Below is a small trained network, with its code and all its weights. Each question gives an input and a target symbol and asks what happens when units are switched off, that is, made to give their printed mean instead of their output.

import numpy as np


def w(rows, s, z=0):
    codes = np.array(rows[::2]) - 128.0
    scale = np.full(codes.shape[1], s)
    scale[-1] = z or s
    return codes * scale


def f(y):
    return np.maximum(y, 0)


def softmax(a):
    e = np.exp(a - a.max(-1, keepdims=True))
    return e / e.sum(-1, keepdims=True)


def log_softmax(a):
    a = a - a.max(-1, keepdims=True)
    return a - np.log(np.exp(a).sum(-1, keepdims=True))


def net(x, mask):
    ids = ['ΞΦαγδεζλμτω'.index(c) for c in x.split()]
    T = len(ids)
    res = E[ids] + P[:T]
    u = 0
    for l in range(2):
        r = res
        for j in range(2):
            rows = slice(2 * j, 2 * j + 2)
            q, k, v = (r @ M[l][rows].T for M in (Q, K, V))
            z = softmax(np.where(np.tri(T) > 0, q @ k.T / 2**0.5, -1e9)) @ v
            o = O[l][rows]
            res = res + np.where(mask[u + j], z, o[:, -1]) @ o[:, :-1]
        u += 2
        y = f(res @ A[l][:, :-1].T + A[l][:, -1])
        res = res + np.where(mask[u : u + 8], y, B[l][:, -1]) @ B[l][:, :-1]
        u += 8
    return log_softmax(res[-1] @ U[:, :-1].T + U[:, -1])


Q, K, V, O, A, B = {}, {}, {}, {}, {}, {}
E = w([
[60,115,176],'Ξ',
[60,125,141],'Φ',
[78,103,144],'α',
[102,162,134],'γ',
[88,126,147],'δ',
[41,81,162],'ε',
[57,110,148],'ζ',
[87,107,116],'λ',
[142,255,97],'μ',
[84,186,101],'τ',
[79,156,126],'ω',
],0.0091)
P = w([
[136,162,167],'0',
[160,94,81],'1',
[106,136,131],'2',
[154,162,148],'3',
[154,95,57],'4',
[89,141,118],'5',
[157,151,163],'6',
[148,96,32],'7',
[73,149,102],'8',
[164,139,179],'9',
[142,102,6],'10',
[58,159,83],'11',
[168,122,197],'12',
[148,104,50],'13',
],0.018)
Q[0] = w([
[97,133,140],'L0H0',
[147,159,192],'L0H0',
[86,148,214],'L0H1',
[143,122,253],'L0H1',
],0.034)
K[0] = w([
[107,90,113],'L0H0',
[56,147,36],'L0H0',
[42,91,72],'L0H1',
[55,189,2],'L0H1',
],0.022)
V[0] = w([
[83,138,81],'L0H0',
[62,136,51],'L0H0',
[126,135,124],'L0H1',
[114,2,208],'L0H1',
],0.0086)
O[0] = w([
[77,117,103,210],'L0H0',
[39,121,72,141],'L0H0',
[140,142,121,165],'L0H1',
[49,3,187,4],'L0H1',
],0.0063,0.00028)
A[0] = w([
[122,167,158,74],'L0N0',
[153,91,90,1],'L0N1',
[152,53,95,150],'L0N2',
[132,93,66,203],'L0N3',
[215,120,249,39],'L0N4',
[108,193,154,139],'L0N5',
[132,211,171,36],'L0N6',
[85,122,204,64],'L0N7',
],0.014,0.0042)
B[0] = w([
[105,119,168,165],'L0N0',
[33,143,134,157],'L0N1',
[166,189,98,223],'L0N2',
[174,96,181,253],'L0N3',
[191,3,137,150],'L0N4',
[115,127,51,245],'L0N5',
[94,89,212,205],'L0N6',
[130,122,55,200],'L0N7',
],0.026,0.0046)
Q[1] = w([
[11,11,121],'L1H0',
[203,86,208],'L1H0',
[254,151,135],'L1H1',
[94,215,226],'L1H1',
],0.014)
K[1] = w([
[197,251,125],'L1H0',
[117,85,204],'L1H0',
[131,32,114],'L1H1',
[195,173,179],'L1H1',
],0.018)
V[1] = w([
[99,183,249],'L1H0',
[80,93,171],'L1H0',
[182,83,164],'L1H1',
[112,142,119],'L1H1',
],0.011)
O[1] = w([
[248,254,130,1],'L1H0',
[101,169,47,145],'L1H0',
[146,211,142,208],'L1H1',
[122,106,124,102],'L1H1',
],0.0087,0.0082)
A[1] = w([
[155,128,140,68],'L1N0',
[130,110,49,41],'L1N1',
[34,219,124,118],'L1N2',
[213,60,250,176],'L1N3',
[227,108,82,155],'L1N4',
[172,147,165,2],'L1N5',
[220,160,137,118],'L1N6',
[127,178,28,114],'L1N7',
],0.011,0.0096)
B[1] = w([
[94,143,90,139],'L1N0',
[188,190,80,173],'L1N1',
[47,159,93,227],'L1N2',
[252,141,174,199],'L1N3',
[142,106,53,231],'L1N4',
[95,165,4,156],'L1N5',
[153,51,203,255],'L1N6',
[117,195,176,241],'L1N7',
],0.029,0.0062)
U = w([
[159,172,13,158],'Ξ',
[183,94,81,12],'Φ',
[101,51,197,139],'α',
[168,129,113,138],'γ',
[120,105,113,197],'δ',
[107,211,133,131],'ε',
[192,203,122,96],'ζ',
[156,111,188,149],'λ',
[52,108,92,65],'μ',
[108,170,249,136],'τ',
[105,128,185,179],'ω',
],0.011)

Each question gives the input, a string of symbols that net reads in full, and the target symbol t.
The units are the heads (2 rows each of Q, K, V and O) and the neurons (one row each of A and B). Each row of codes is followed by its name. A weight is (code - 128) times the scale printed after its matrix; where a second scale follows, it is the last column's (O, A, B and U).
mask holds one flag per unit, layer by layer, with each layer's heads first. A switched-off unit (its flag False) gives its mean, the last column of its rows in O or B, instead of its output. The means were averaged over made-up inputs and are rounded, as every weight is.
A unit's drop is (log p(t) with every unit on - log p(t) with that unit switched off) / (log p(t) with every unit on - log p(t) with every unit switched off).
The circuit of an input: a set's keep is (log p(t) with only the set's units on - log p(t) with every unit switched off) / (log p(t) with every unit on - log p(t) with every unit switched off). Starting from the 12 units with the biggest drops (on a tie, the unit counted first), units are removed one at a time, each time the one whose removal leaves the highest keep (on an exact tie, the one counted first), for as long as the keep stays at least 0.8.
units of the circuit, in order: the units of the circuit, biggest drop first
unit that matters most: the unit with the biggest drop
k most important neurons: the k neurons with the biggest drops, biggest first
k most important neurons of layer l: the k neurons of layer l with the biggest drops, biggest first
heads that matter: for each layer, one digit per head in row order, 1 if its drop is at least 0.15 and else 0, layers parted by /
input μ Ξ α Ξ Ξ, target ζ: 4 most important neurons => (L1N4; L1N7; L1N6; L1N5)
input Ξ δ Ξ Ξ ε ε μ μ Φ δ λ, target μ: heads that matter => 11 / 11
input Φ ζ Ξ Ξ Ξ Φ, target Ξ: heads that matter => 00 / 01
input μ ω Ξ α Ξ α μ μ ε Ξ, target τ: 4 most important neurons of layer 0 => (L0N6; L0N3; L0N7; L0N0)
input δ Φ Ξ λ, target α: units of the circuit, in order => (L0N3; L0N2; L1H0)
input δ Ξ μ Ξ Ξ Ξ μ τ, target ε: 4 most important neurons => (L0N4; L0N6; L0N1; L0N2)
input Ξ μ δ Φ, target τ: unit that matters most => L1H0
input Ξ μ α γ Ξ μ Φ Ξ δ Φ μ Ξ Ξ τ, target μ: 2 most important neurons of layer 0 => (L0N4; L0N7)
input τ ε μ Ξ γ Ξ λ ε, target Φ: 3 most important neurons => (L1N6; L1N4; L0N3)
input ε Ξ δ Ξ, target λ: units of the circuit, in order => (L1H0; L0N2; L1N3; L0H0)
input μ Ξ Ξ μ Ξ μ Ξ ω α α α, target ζ: 2 most important neurons => (L1N4; L1N7)
input γ δ Ξ ζ μ Φ γ Ξ μ Φ ζ γ Ξ α, target τ: heads that matter => 10 / 11
input μ Ξ γ Ξ δ, target ζ: 4 most important neurons => (L1N4; L1N7; L1N6; L1N5)
input ε Ξ δ μ Ξ Ξ Ξ δ ε α μ, target α: units of the circuit, in order => (L0N3; L0N4; L1H0)
input ε Ξ α μ μ Ξ ε, target τ: 4 most important neurons => (L0N2; L0N6; L0N3; L1N4)
input Ξ μ Ξ ε α δ μ α α, target α: units of the circuit, in order => (L1H0; L0N2)
input Ξ ε μ λ Ξ α μ, target τ: units of the circuit, in order => (L0N6)
input δ Ξ Φ μ τ δ τ Φ δ Ξ γ, target ε: heads that matter => 00 / 11
input Ξ μ Ξ Ξ ω, target μ: 2 most important neurons of layer 1 => (L1N6; L1N3)
input τ γ λ Ξ δ, target Φ: unit that matters most => L1N6
input Φ δ Ξ Ξ δ Ξ λ, target α: units of the circuit, in order => (L1H0; L0N3; L0N2)
input ω Φ ζ Ξ δ Ξ ζ ε ε α Ξ, target λ: 2 most important neurons => (L0N3; L1N6)
input ε μ Ξ μ Ξ α α μ Φ α, target τ: units of the circuit, in order => (L0H1; L0N6)
input Φ μ Ξ Ξ μ Ξ ε Ξ ε, target Ξ: 4 most important neurons => (L0N7; L0N3; L1N6; L1N1)
input γ Ξ μ ζ, target τ: 4 most important neurons => (L0N6; L0N2; L0N3; L1N4)
input δ λ Ξ Ξ μ Ξ Ξ μ Φ α γ, target ε: units of the circuit, in order => (L0N2; L1N7)
input Ξ Ξ Ξ Ξ μ μ μ Ξ, target μ: 4 most important neurons => (L0N4; L0N7; L0N5; L0N3)
input Ξ δ δ Ξ Ξ δ ζ γ α, target α: units of the circuit, in order => (L1H0)
